Below is a small trained network, with its code and all its weights. Each question gives an input and a class and asks what happens when units are switched off, that is, made to give their printed mean instead of their output.

import numpy as np


def w(rows, s, z=0):
    codes = np.array(rows[::2]) - 128.0
    scale = np.full(codes.shape[1], s)
    scale[-1] = z or s
    return codes * scale


def f(y):
    return y / 2 * (1 + np.tanh(0.7978845608 * (y + 0.044715 * y**3)))


def log_softmax(a):
    a = a - a.max(-1, keepdims=True)
    return a - np.log(np.exp(a).sum(-1, keepdims=True))


def net(x, mask):
    res = np.array(x, float).reshape(1, 6) / 4 @ E
    y = f(res @ A[0][:, :-1].T + A[0][:, -1])
    res = res + np.where(mask, y, B[0][:, -1]) @ B[0][:, :-1]
    return log_softmax(res[-1] @ U[:, :-1].T + U[:, -1])


A, B = {}, {}
E = w([
[136,149,144,105,135,136],'x0',
[116,99,109,167,116,107],'x1',
[235,205,81,214,183,111],'x2',
[121,127,144,139,131,96],'x3',
[254,77,168,94,47,76],'x4',
[74,163,36,120,37,64],'x5',
],0.012)
A[0] = w([
[33,81,143,139,160,164,148],'neuron 0',
[123,158,146,220,229,118,100],'neuron 1',
[252,113,115,182,117,141,245],'neuron 2',
[65,197,38,135,115,132,149],'neuron 3',
[168,51,165,115,101,153,155],'neuron 4',
[182,227,36,87,1,65,253],'neuron 5',
[36,132,158,98,185,172,171],'neuron 6',
],0.01,0.0034)
B[0] = w([
[81,96,187,156,206,139,195],'neuron 0',
[142,174,54,158,112,167,188],'neuron 1',
[173,153,181,224,153,116,212],'neuron 2',
[66,183,107,127,114,66,204],'neuron 3',
[144,78,254,160,63,156,172],'neuron 4',
[95,49,79,102,197,41,250],'neuron 5',
[132,93,127,87,206,164,201],'neuron 6',
],0.0096,0.018)
U = w([
[123,57,128,155,226,102,254],'0',
[132,199,91,191,148,201,182],'1',
[27,128,141,111,145,99,31],'2',
[93,240,83,139,128,71,41],'3',
[136,89,211,134,58,140,139],'4',
[194,142,166,193,141,115,17],'5',
[126,7,104,76,68,100,78],'6',
],0.012,0.0039)

Each question gives the input, the list of numbers given to net, and the class t.
The units are the neurons (one row each of A and B). Each row of codes is followed by its name. A weight is (code - 128) times the scale printed after its matrix; where a second scale follows, it is the last column's (A, B and U).
mask holds one flag per neuron, in row order. A switched-off neuron (its flag False) gives its mean, the last column of its row in B, instead of its output. The means were averaged over made-up inputs and are rounded, as every weight is.
A unit's drop is (log p(t) with every unit on - log p(t) with that unit switched off) / (log p(t) with every unit on - log p(t) with every unit switched off).
The circuit of an input: a set's keep is (log p(t) with only the set's units on - log p(t) with every unit switched off) / (log p(t) with every unit on - log p(t) with every unit switched off). Starting from all 7 units, units are removed one at a time, each time the one whose removal leaves the highest keep (on an exact tie, the one counted first), for as long as the keep stays at least 0.8.
circuit, biggest first: the units of the circuit, biggest drop first
most important unit: the unit with the biggest drop
top k neurons: the k neurons with the biggest drops, biggest first
drop of u: that unit's drop, to one decimal
input [-2,0,0,-1,2,-4], class 4: circuit, biggest first : [neuron 5; neuron 4]
input [7,8,3,5,8,-5], class 5: most important unit : neuron 2
input [-6,1,7,6,0,-8], class 1: top 2 neurons : [neuron 1; neuron 5]
input [3,-8,3,-1,-1,4], class 3: top 2 neurons : [neuron 0; neuron 6]
input [3,-2,4,8,-5,-1], class 1: top 2 neurons : [neuron 5; neuron 1]
input [-5,4,0,0,4,-3], class 4: circuit, biggest first : [neuron 4; neuron 5]
input [-7,-5,1,-8,-6,4], class 3: top 3 neurons : [neuron 3; neuron 4; neuron 5]
input [4,-4,-8,4,2,-7], class 4: top 2 neurons : [neuron 4; neuron 5]
input [4,7,-8,-6,-8,0], class 0: top 2 neurons : [neuron 6; neuron 0]
input [6,7,7,-3,2,8], class 0: top 2 neurons : [neuron 5; neuron 1]
input [6,-6,-6,-6,1,1], class 6: top 3 neurons : [neuron 2; neuron 3; neuron 6]
input [4,-3,-1,4,-1,3], class 2: top 2 neurons : [neuron 2; neuron 1]
input [4,-5,0,-6,1,1], class 6: top 2 neurons : [neuron 0; neuron 2]
input [6,-2,8,1,-1,-5], class 1: circuit, biggest first : [neuron 1]
input [3,4,-7,5,3,-7], class 4: top 2 neurons : [neuron 4; neuron 5]
input [-6,6,1,-8,-1,-5], class 1: top 2 neurons : [neuron 5; neuron 1]
input [-4,5,-1,-5,1,2], class 6: top 3 neurons : [neuron 2; neuron 0; neuron 6]
input [7,3,-1,-7,3,4], class 6: top 3 neurons : [neuron 0; neuron 2; neuron 6]
input [7,-2,5,-3,-8,0], class 1: top 3 neurons : [neuron 5; neuron 1; neuron 6]
input [7,-2,8,-5,-8,2], class 3: circuit, biggest first : [neuron 3]
input [-6,-2,-5,-7,4,-7], class 4: drop of neuron 5 : 0.0
input [2,-5,1,-4,-1,-1], class 1: drop of neuron 5 : 0.9
input [-5,-5,8,-7,8,4], class 0: drop of neuron 5 : 6.2
input [1,4,2,8,8,-1], class 5: drop of neuron 2 : 0.8
